[ -9   9 -13 -26  48   6   9   5  -6 -29  18   0  10   9   9  16 -11  13
 -18 -14  12  16  -7 -16  20  25  -2   7  85 -32  13 -21 -20   6  20  -1
   7  20   7  -8  -8   3  22  13   6   7  44 -21  12   9 -11  12 -16  17
  -2  -6   4] -> S, Zg
[-13  15 -15 -22  12  30   8  -6  17 -19 -16   0  17  28  -2  22 -16  36
  -4 -37   8  20  -1   6  21  -2  -2   6   7  26  28 -15  -6  15  44  -8
  -6  32   8   2 -39 -40  17  -6  14   2  53  -7  18  -1 -31  -8  24  22
  -2  -9  -1] -> H, Sc
[ -5 -76   0  -7  -2  32  43 -12   1  -2  30  -6 -13  -5 -18   9 -19   0
   8 -26 -16  69 -28  -5   4   1 -34   5   6 -22 -21  -3 -12 -21  67  32
 -20 -20   6 -21 -36   0 -16  51  -3   1  11 -18   6   2   3 -29 -67 -17
 -10  -7  40] -> S, Sc
[  5   4   2 -20  46  18 -20  14 -26 -10  10 -72 -13  -4  16  -3 -13  21
 -11  -4  12   4  17 -21  25  -4 -32  -5   9 -58  14 -11  -4 -15  -2   8
 -15  28  12 -12  29  16   6  16  -8 -10  41  -4  18  10  -4  -5 -17   3
 -18  -1   1] -> S, Zg
[ -3  24   0 -24  55  16 -11   8  -3 -37  32 -19  17  15  19  -3  11   7
  -2 -10  23 -31  41 -19  24  22  11  -7  -3 -16  25 -17   0 -31  17  -4
   2  20  16  -9  30  22  24  -9  14 -31  46 -13  19   3  -3  12  18   6
  15 -10 -10] -> S, pf
[ -9 -15  -3  -2  15   1   1  -1  -2 -27  -1 -18  14   9  22  15   0   3
  -5 -30   2  16  -5  -6   5  -6   2   0 -20  -3   8  -4 -20  -5  17  15
  14  -1   0  -1  -5   4  11   4  19   4  18 -66   9  -3   2  -8  -9   1
  48  -2  18] -> S, dm
[-17  -3  -7 -12  31  24   7   1 -16  -5  20 -32  12   2  24  10 -12  25
  -1  -7  18  19  11   0  22 -23 -33   2  25 -50  22 -34  -7 -21   6  15
  -5  16  14 -18  27   4  10  21 -15 -11  28  -4  12  10   7   4 -41 -11
  -9  -9  21] -> S, Zg
[ -1 -21   5  -3 -13  -1  -2 -20   9  14  20 -14 -15   5  40   0   2  23
 -16 -46  -2  31   5   2 -23 -50 -29 -29   9 -21 -28 -18 -30 -20   6  50
 -38   3  21  -8  32  -2  -8   2  -1   7  20  -8  43   1  14  -9 -20 -27
   5  25 -10] -> S, Zg
[  3  -6  -8 -22  26   8 -26  19 -16 -19  19 -53   5  -9  12   0   8  16
  -6 -19  12  25   1  -8  15 -18 -20  11   8 -45  -7 -32  11 -17   0   4
 -21   9  23 -29  21 -15 -12  17  -1  -5  52   1  21   4  -1   9 -52  -7
 -14  -8 -29] -> S, Zg
[  0 -52  -8   5  28  13  -9  12 -20 -29   8  -2  -7 -17 -12  -3   4   0
  -9  31   6  32   6 -14   4  23  16  26 -31 -42  23   3 -13  -9 -15  -2
  39   2  -6   3   0  17 -16  61  -7  72  40   8 -18   9   5  20 -37   8
 -15  10  31] -> S, dm
[ 37 -17  -8   0  34  15  19   5 -27 -16  10 -32  26   3  20  11  -3 -21
   6  16  15  32 -16 -19  13  51  15  -4  -4 -30 -38  -4  11 -38  -9  35
  25 -16 -17  -9  26   8   7  46   8  10  -3   5 -38 -22  46 -22 -35  -6
   9 -11  49] -> S, dm
[-10   8  -7  -5   2  15 -11  -1  -1 -16   9 -19 -12  11  10  -7 -12  26
  -9 -20   1  33  32 -17  12 -38 -10   7   0 -36  31 -16 -14   2  27  21
 -12   8  14 -11  13  17   9  16   9   3  49  -1  20   5 -32   9 -13   0
  -9  17   6] -> S, Zg
[-14  18   6   2  23  17 -12  13 -33 -18   2   0   8  -5  15   3  -9  16
   6  24  18   2  31 -22  27  -8 -27  19 -17 -31  48  -3  -4  20  26   5
   8  11 -10  -3   6  18  18  44 -23  15  29  30  -1 -16  -4  18   0   6
 -48   8  34] -> S, dm
[-10 -36  -6  -8  28  20 -20  15 -28 -53  22 -13  14 -17   7   4  -9  -6
   3   3  11  25  -4  -2  16   1   9  10 -20 -63  11 -18  23 -14  16   0
  30   7  13  -1  14  -1  12  35  10   5  27  14  -7  -1  -7  22 -29   6
 -19  -7  15] -> S, dm
[ -4   6 -12 -19  45  15  -7  -6 -13 -13   7 -11  31  -8  14  -6 -11  27
 -10 -12  10  17   3 -11  31 -13 -15 -17   7 -49   8 -34 -28   1  13  15
  15  25  16 -16  31   7   8  13   3   1  34  -2  19   1   9   6 -46  16
 -25  -8  22] -> S, Zg
[ -9  16 -17 -10  47   9  -4   5 -13 -40   1  -4  20 -32   4  -3  -9   6
   0  18  20   9 -10  15  33  38  36  10 -20 -35   4 -35  -7  -8  13   8
  43  24   6 -17  15  16  11  22   4  14  53   4 -23   6  18  12 -14  14
   3 -11  19] -> S, dm
[ -3 -31  -8 -22  17  18  -3  -9 -13 -16  24 -10  -5  11  14 -12  -5  14
  -5 -34   9  47  -5  -5   2 -20  24  -6 -21 -71 -20 -27 -36 -24   2  29
  -3  15 -16 -14  26  15 -20  32  -3   4  46   4  17  -5   7  -6 -49 -11
 -22   3  -1] -> S, Zg
[-17 -22 -11 -18  30  21  31  -6  -2 -11  23   2  24   3  18  32 -29  40
  11 -34  -1  33 -15  -4  19  -7  -4  -5  41 -18   4 -13  -1   2  14  33
  -2   9   8  -3 -22 -10  16   9 -17   5  37 -20  13   8   1 -22 -21   3
   4 -12  23] -> S, Sc
